Each row is followed by its group and then its class within the group.
[ -4.5 -21.6  12.0  14.4  17.6   6.1 -25.0  24.9   4.0   4.5  -4.6  -8.0
  22.3   3.2 -16.9  25.0  17.1  10.7  11.0  18.3   9.9   0.2  -8.0 -68.5
   3.7  -6.4 -15.3  25.8  -8.4  -2.7  14.6 -14.7  21.3  -4.9 -49.1 -10.5
   9.2  52.3 -35.0   5.8  11.1 -11.3  -4.7 -28.7  -4.5 -75.0  12.8  37.0
  -7.5 -10.9   5.4 -17.4 -13.5 -11.1 -12.8   8.8   0.0  10.4  -1.6 -10.5
  37.9   1.1   9.6 -20.9]
San/velel
[  9.9 -18.0 -10.6  30.4 -13.1   6.6  -1.5  -0.9   4.5 -18.3 -24.2   3.8
  18.5 -17.9 -33.5  -3.3  -6.6 -15.1  -9.0   7.4   2.0  20.6  -1.5 -34.7
  -3.5   6.6  25.6 -15.1  35.2   6.1 -20.4   6.5   6.1  11.1  -8.9 -14.3
  -4.4  16.8   5.5 -27.4   6.5   8.1   2.3  -0.1  -5.0  30.9 -48.9  -9.8
 -19.6   5.5  10.7  -8.7  12.1  -6.9 -22.2 -16.8  13.2   2.6  -7.0 -11.6
  -9.4 -16.8 -20.9   8.8]
zot/rasug
[ 23.7  -8.5  -2.5  22.6  -7.0   3.8   0.9  -4.8  -0.7 -21.8 -27.2   2.7
  10.9 -12.6 -29.2 -12.8  -0.6 -10.2  -6.7  -0.7   1.0  22.1   2.8 -13.7
  -9.5   5.8  11.7  -4.8  14.7   1.8 -18.2   0.0   6.7  10.2  10.4  -6.7
  -8.4  17.9   2.3  -7.7   0.4   9.2   1.1  16.1  -3.8  17.3 -36.9  -9.7
 -12.3  -0.6   1.3   5.0  16.4  -1.1  -6.1  -0.9  11.1   3.9  -1.3 -10.2
 -19.4 -20.6 -17.1  17.6]
zot/nera
[ 12.2  -0.4  -2.5  16.3 -16.8   8.6   0.0  -8.3  -3.4  -0.1 -23.0   8.8
  23.0 -10.2 -33.6   0.3  12.2 -13.0  -7.5   4.6  18.9  -6.1  -4.8 -26.1
  -5.9   2.5  20.4  -2.7  35.7   2.6  -5.1  -1.6  -0.3   1.2   5.9 -23.8
   7.0  29.7  -2.8  -2.5  35.4   6.3  -0.8  10.6  -8.2 -13.9 -31.6  -7.3
 -10.9   3.1  -0.7   2.6  15.5  -2.7 -16.4 -20.6  19.5 -14.0  -7.2  -7.6
 -23.7   0.3 -10.6   4.8]
zot/malu
[  8.1 -17.0   0.2  18.0  -9.1  -3.5  -4.8  -0.2   5.6  16.4  -5.3   6.4
  18.0   5.6 -17.1 -24.5   0.6 -15.5 -16.2  -5.8  17.8 -11.8   3.3  16.9
  -3.9 -14.4   7.7 -13.1  17.0   6.5 -25.8   0.3 -14.5  -4.7  18.7   3.1
 -20.7  -7.4  -6.7   8.2   9.8  -0.9  -6.1  10.5  -9.2  15.9 -23.1 -19.8
  12.2  -1.5  -3.9   5.7   4.2   2.9  -1.3 -23.4   8.7  -8.1 -14.1   2.6
 -25.6   2.0  -6.1   8.9]
zot/rasug
[ 19.2   7.8 -14.2  22.7 -26.2   7.3   7.3  -0.6   4.6 -12.6 -27.3  11.7
  22.5 -14.0 -20.8  15.2  -4.8 -25.0 -27.9  -0.2   8.4  11.4   3.8 -36.5
   0.9  -6.0  18.8 -13.9  34.0   1.6 -15.7   3.7   8.2  14.6   4.0   4.8
  -6.5   8.8  10.0 -15.0  12.6  11.4   9.0   7.6  -7.8  31.2 -51.5 -15.6
 -26.4  15.2  11.7   8.3  26.4   7.6 -12.1 -19.2  21.7  -2.2  -3.5  10.3
 -24.6  -2.3 -16.3  21.1]
zot/nera
[ -5.6   2.0 -24.2   4.3  -0.5  26.2  -4.5  31.2   3.8 -11.6  -8.5  -6.1
   5.1 -29.1 -20.4   5.9   8.9   9.9  15.6  22.4   6.4  15.8  -2.2 -67.3
   5.4  -5.7 -13.3  23.2  -2.0   4.0  17.6   4.1  11.1   1.7 -48.1 -15.0
  19.4  56.2 -10.3  -7.9  30.1  -4.4   0.7  -6.3   0.3 -39.0  27.5  32.6
  -0.4  -0.1   9.1 -19.1  10.2  -9.8 -26.9   6.6  -0.9  11.3  10.2 -20.2
  36.0  10.6  20.5 -24.5]
San/kefol
[ -5.5   0.8 -13.8   3.0  -3.8   2.6  -6.3  19.9  -5.9  -7.1  -3.9 -11.4
  -4.3 -19.2 -25.6   2.0  13.2  13.6  -0.5  20.6  13.0   9.5   2.7 -31.8
  -1.0  -4.4  -3.2  11.2   3.9  -0.6  10.6   2.7  15.7   2.4 -37.2  -7.0
  19.4  44.3  -2.3   0.0  13.1 -10.0  -3.9   6.4  -1.5 -26.1   5.8  19.8
   1.4  -4.4   6.2   5.0   4.8  -6.9 -12.6  15.0   5.4   5.6   9.5  -5.8
  16.4  -1.9   9.3 -21.7]
San/kefol
[  0.9  -5.5  13.1   1.0   0.0  -6.1 -11.6   6.0   1.1  16.4   5.1  -2.7
  12.9   8.3 -13.3  15.3  13.3   5.0  -0.4  10.3   6.8 -20.7  -0.5 -29.8
   4.0 -12.9  -1.3   8.2   4.6  -6.0   5.4  -5.9   2.0  -6.9 -24.8 -11.8
  10.4  29.7 -10.6   5.0  21.2 -10.0  -6.0 -13.5  -2.0 -40.6   6.6   7.3
  -3.9  -5.0  -7.4  -2.5  -5.1   1.7 -12.6  -7.8 -19.7 -12.5  -4.2  -3.5
  11.1  12.2   8.7 -20.4]
San/velel
[ -3.9 -10.9 -21.3   8.8  -1.2  11.1 -11.6  30.9   8.5  -6.2  -7.6  -4.8
  19.1  28.8 -11.2  16.8   4.7   2.3   1.4  21.0  15.5  15.0  -2.9 -75.0
   0.4  -5.4  -4.5  15.9  11.3   7.0   8.0  -1.5   3.8   7.0 -51.7  -6.0
  12.0  41.5 -18.7  -9.6  30.6  -6.9  -2.6 -14.9  -5.2 -40.9  16.3  24.6
   0.8  -6.9   9.8 -18.4   3.1   0.8 -34.4   1.2  -5.1   9.0   5.9 -16.8
  32.9   3.4   8.0  -6.0]
San/velel
[  0.3  -8.9   9.0 -12.5  -5.8  -3.7  -2.9   2.7  13.5  14.8  19.7  -2.0
   3.5  10.8  11.6  64.5   4.3   5.8   0.2  27.8  -8.8 -30.7  -3.2 -61.7
  10.9 -12.3   3.8   7.0  17.7   1.6  18.4  -4.8   5.2  -4.5 -48.6  -9.0
  22.9   9.4 -12.0  -7.0   5.0   0.8   3.7 -51.4  -4.1 -32.1   0.5  12.2
 -24.2  -5.7   6.4  -9.0 -17.2   0.4 -27.2 -17.2 -21.0  -8.0   1.4  -2.8
  32.6  33.0  -1.9 -29.7]
San/Pideb
